Here is a tiny trained network, its code and every weight. The questions are about switching its units off for an input and a target symbol, where a switched-off unit gives its printed mean instead of its output.

import numpy as np


def w(rows, s, z=0):
    codes = np.array(rows[::2]) - 128.0
    scale = np.full(codes.shape[1], s)
    scale[-1] = z or s
    return codes * scale


def norm(h):
    return h / np.sqrt((h * h).mean(-1, keepdims=True) + 1e-5)


def f(y):
    return y / 2 * (1 + np.tanh(0.7978845608 * (y + 0.044715 * y**3)))


def softmax(a):
    e = np.exp(a - a.max(-1, keepdims=True))
    return e / e.sum(-1, keepdims=True)


def log_softmax(a):
    a = a - a.max(-1, keepdims=True)
    return a - np.log(np.exp(a).sum(-1, keepdims=True))


def net(x, mask):
    ids = ['αγδηθπω'.index(c) for c in x.split()]
    T = len(ids)
    res = E[ids] + P[:T]
    u = 0
    for l in range(2):
        q, k, v = (norm(res) @ M[l].T for M in (Q, K, V))
        z = softmax(np.where(np.tri(T) > 0, q @ k.T / 3**0.5, -1e9)) @ v
        res = res + np.where(mask[u], z, O[l][:, -1]) @ O[l][:, :-1]
        u += 1
        y = f(norm(res) @ A[l][:, :-1].T + A[l][:, -1])
        res = res + np.where(mask[u : u + 16], y, B[l][:, -1]) @ B[l][:, :-1]
        u += 16
    return log_softmax(norm(res)[-1] @ U[:, :-1].T + U[:, -1])


Q, K, V, O, A, B = {}, {}, {}, {}, {}, {}
E = w([
[127,93,185,128],'α',
[135,96,220,112],'γ',
[2,107,129,17],'δ',
[117,88,179,112],'η',
[105,91,174,103],'θ',
[118,92,183,126],'π',
[92,95,171,108],'ω',
],0.0087)
P = w([
[202,135,3,195],'0',
[195,145,110,144],'1',
[164,164,123,135],'2',
[146,170,130,114],'3',
[131,171,137,93],'4',
[136,167,145,80],'5',
[129,170,160,81],'6',
[126,173,166,81],'7',
[127,169,170,81],'8',
[125,171,173,85],'9',
[130,169,181,77],'10',
[128,165,183,78],'11',
[132,162,185,82],'12',
],0.0037)
Q[0] = w([
[83,19,183,91],'L0H1',
[90,1,185,89],'L0H1',
[208,164,62,145],'L0H1',
],0.0097)
K[0] = w([
[133,168,50,133],'L0H1',
[124,173,44,145],'L0H1',
[104,111,255,106],'L0H1',
],0.0091)
V[0] = w([
[137,88,118,254],'L0H1',
[83,188,135,30],'L0H1',
[197,212,152,94],'L0H1',
],0.006)
O[0] = w([
[146,103,86,21,65],'L0H1',
[42,147,165,148,162],'L0H1',
[186,254,201,43,5],'L0H1',
],0.0066,0.0033)
A[0] = w([
[155,126,132,66,110],'L0N1',
[50,129,127,105,149],'L0N2',
[96,187,196,110,51],'L0N3',
[2,179,136,149,197],'L0N4',
[96,135,149,211,38],'L0N5',
[199,143,11,149,152],'L0N6',
[105,156,95,55,112],'L0N7',
[93,161,100,200,135],'L0N8',
[111,127,17,168,205],'L0N9',
[105,169,82,193,113],'L0N10',
[142,112,119,239,254],'L0N11',
[176,109,121,60,140],'L0N12',
[97,146,134,74,198],'L0N13',
[145,93,122,147,69],'L0N14',
[126,223,112,207,130],'L0N15',
[141,171,145,76,202],'L0N16',
],0.0071,0.0012)
B[0] = w([
[137,144,148,195,141],'L0N1',
[214,142,143,69,189],'L0N2',
[187,194,115,147,168],'L0N3',
[194,100,102,167,253],'L0N4',
[184,112,73,125,171],'L0N5',
[81,254,236,140,126],'L0N6',
[227,75,104,155,125],'L0N7',
[173,72,51,114,136],'L0N8',
[99,133,201,68,120],'L0N9',
[148,94,63,59,113],'L0N10',
[147,26,142,50,163],'L0N11',
[73,200,105,206,160],'L0N12',
[185,109,167,181,153],'L0N13',
[49,125,125,87,134],'L0N14',
[55,75,58,125,117],'L0N15',
[152,133,163,194,130],'L0N16',
],0.0045)
Q[1] = w([
[127,66,200,231],'L1H1',
[107,188,2,103],'L1H1',
[116,60,103,179],'L1H1',
],0.0081)
K[1] = w([
[232,140,44,54],'L1H1',
[84,97,254,229],'L1H1',
[194,188,162,4],'L1H1',
],0.0058)
V[1] = w([
[122,226,77,254],'L1H1',
[52,50,167,198],'L1H1',
[37,175,119,160],'L1H1',
],0.0036)
O[1] = w([
[57,123,113,2,3],'L1H1',
[72,228,96,233,192],'L1H1',
[28,102,166,154,50],'L1H1',
],0.0039,0.0026)
A[1] = w([
[107,90,192,109,156],'L1N1',
[128,95,152,103,82],'L1N2',
[155,107,156,69,114],'L1N3',
[116,121,166,151,125],'L1N4',
[154,164,188,147,132],'L1N5',
[105,94,106,118,125],'L1N6',
[126,114,126,122,91],'L1N7',
[162,79,197,125,95],'L1N8',
[98,155,76,172,141],'L1N9',
[143,151,83,158,99],'L1N10',
[157,139,66,158,175],'L1N11',
[118,144,108,2,115],'L1N12',
[68,144,118,142,181],'L1N13',
[146,93,160,184,173],'L1N14',
[215,159,127,62,103],'L1N15',
[166,226,174,91,5],'L1N16',
],0.0087,0.0026)
B[1] = w([
[101,164,38,115,204],'L1N1',
[119,118,92,127,141],'L1N2',
[72,34,127,190,138],'L1N3',
[88,156,118,118,173],'L1N4',
[117,105,123,65,176],'L1N5',
[119,138,106,123,139],'L1N6',
[123,124,125,150,125],'L1N7',
[144,123,74,59,225],'L1N8',
[200,107,221,145,121],'L1N9',
[203,139,140,156,112],'L1N10',
[170,160,191,126,128],'L1N11',
[181,35,148,255,118],'L1N12',
[180,170,196,80,137],'L1N13',
[96,206,102,115,254],'L1N14',
[46,167,210,86,144],'L1N15',
[21,169,70,142,141],'L1N16',
],0.0053,0.0062)
U = w([
[144,59,198,87,104],'α',
[12,194,147,79,128],'γ',
[99,122,209,201,147],'δ',
[237,191,112,129,40],'η',
[152,196,38,182,50],'θ',
[193,96,158,91,166],'π',
[96,2,78,164,253],'ω',
],0.009,0.0011)

Each question gives the input, a string of symbols that net reads in full, and the target symbol t.
The units are the heads (3 rows each of Q, K, V and O) and the neurons (one row each of A and B). Each row of codes is followed by its name. A weight is (code - 128) times the scale printed after its matrix; where a second scale follows, it is the last column's (O, A, B and U).
mask holds one flag per unit, layer by layer, with each layer's heads first. A switched-off unit (its flag False) gives its mean, the last column of its rows in O or B, instead of its output. The means were averaged over made-up inputs and are rounded, as every weight is.
A unit's drop is (log p(t) with every unit on - log p(t) with that unit switched off) / (log p(t) with every unit on - log p(t) with every unit switched off).
The circuit of an input: a set's keep is (log p(t) with only the set's units on - log p(t) with every unit switched off) / (log p(t) with every unit on - log p(t) with every unit switched off). Starting from the 12 units with the biggest drops (on a tie, the unit counted first), units are removed one at a time, each time the one whose removal leaves the highest keep (on an exact tie, the one counted first), for as long as the keep stays at least 0.8.
units of the circuit, in order: the units of the circuit, biggest drop first
most important unit: the unit with the biggest drop
top k neurons: the k neurons with the biggest drops, biggest first
k most important neurons of layer l: the k neurons of layer l with the biggest drops, biggest first
drop of u: that unit's drop, to one decimal
input θ γ δ ω η γ ω θ, target θ: 2 most important neurons of layer 1 -> [L1N14, L1N15]
input π η γ θ, target π: units of the circuit, in order -> [L0H1]
input π θ δ, target ω: units of the circuit, in order -> [L0H1, L1N12]
input η α γ ω θ, target η: 3 most important neurons of layer 0 -> [L0N12, L0N2, L0N3]
input η γ γ γ δ γ η ω δ γ, target η: 3 most important neurons of layer 0 -> [L0N9, L0N6, L0N3]
input θ δ ω δ θ ω γ γ, target θ: 2 most important neurons of layer 1 -> [L1N15, L1N14]
input ω δ γ θ η π α α θ γ π δ, target ω: units of the circuit, in order -> [L0H1, L1N14, L0N7]
input δ γ γ ω γ γ γ δ, target δ: 2 most important neurons of layer 0 -> [L0N11, L0N4]
input θ γ γ η δ γ θ δ ω, target θ: units of the circuit, in order -> [L1H1, L0H1, L1N3, L0N4]
input α γ ω, target α: top 2 neurons -> [L1N15, L0N6]
input δ γ π π δ γ, target δ: top 3 neurons -> [L0N9, L1N16, L0N3]
input α θ γ γ γ, target α: 2 most important neurons of layer 1 -> [L1N15, L1N3]
input θ δ δ δ γ η δ π θ γ δ θ π, target θ: 3 most important neurons of layer 1 -> [L1N14, L1N3, L1N15]
input δ η η θ η γ δ γ γ γ θ θ, target δ: units of the circuit, in order -> [L0H1]
input θ δ δ α θ η γ η ω η θ ω γ, target θ: drop of L1N5 -> -0.1
input π θ γ, target π: drop of L1H1 -> 0.4
input γ ω γ ω α, target γ: drop of L1N2 -> 0.0
input η γ γ ω α, target η: top 2 neurons -> [L0N12, L0N2]
input ω π ω δ α γ δ γ γ δ θ θ η, target ω: 2 most important neurons of layer 1 -> [L1N15, L1N16]
input θ δ δ, target θ: most important unit -> L1H1
input δ ω δ ω θ γ ω δ δ, target δ: top 4 neurons -> [L1N8, L1N9, L0N4, L0N11]
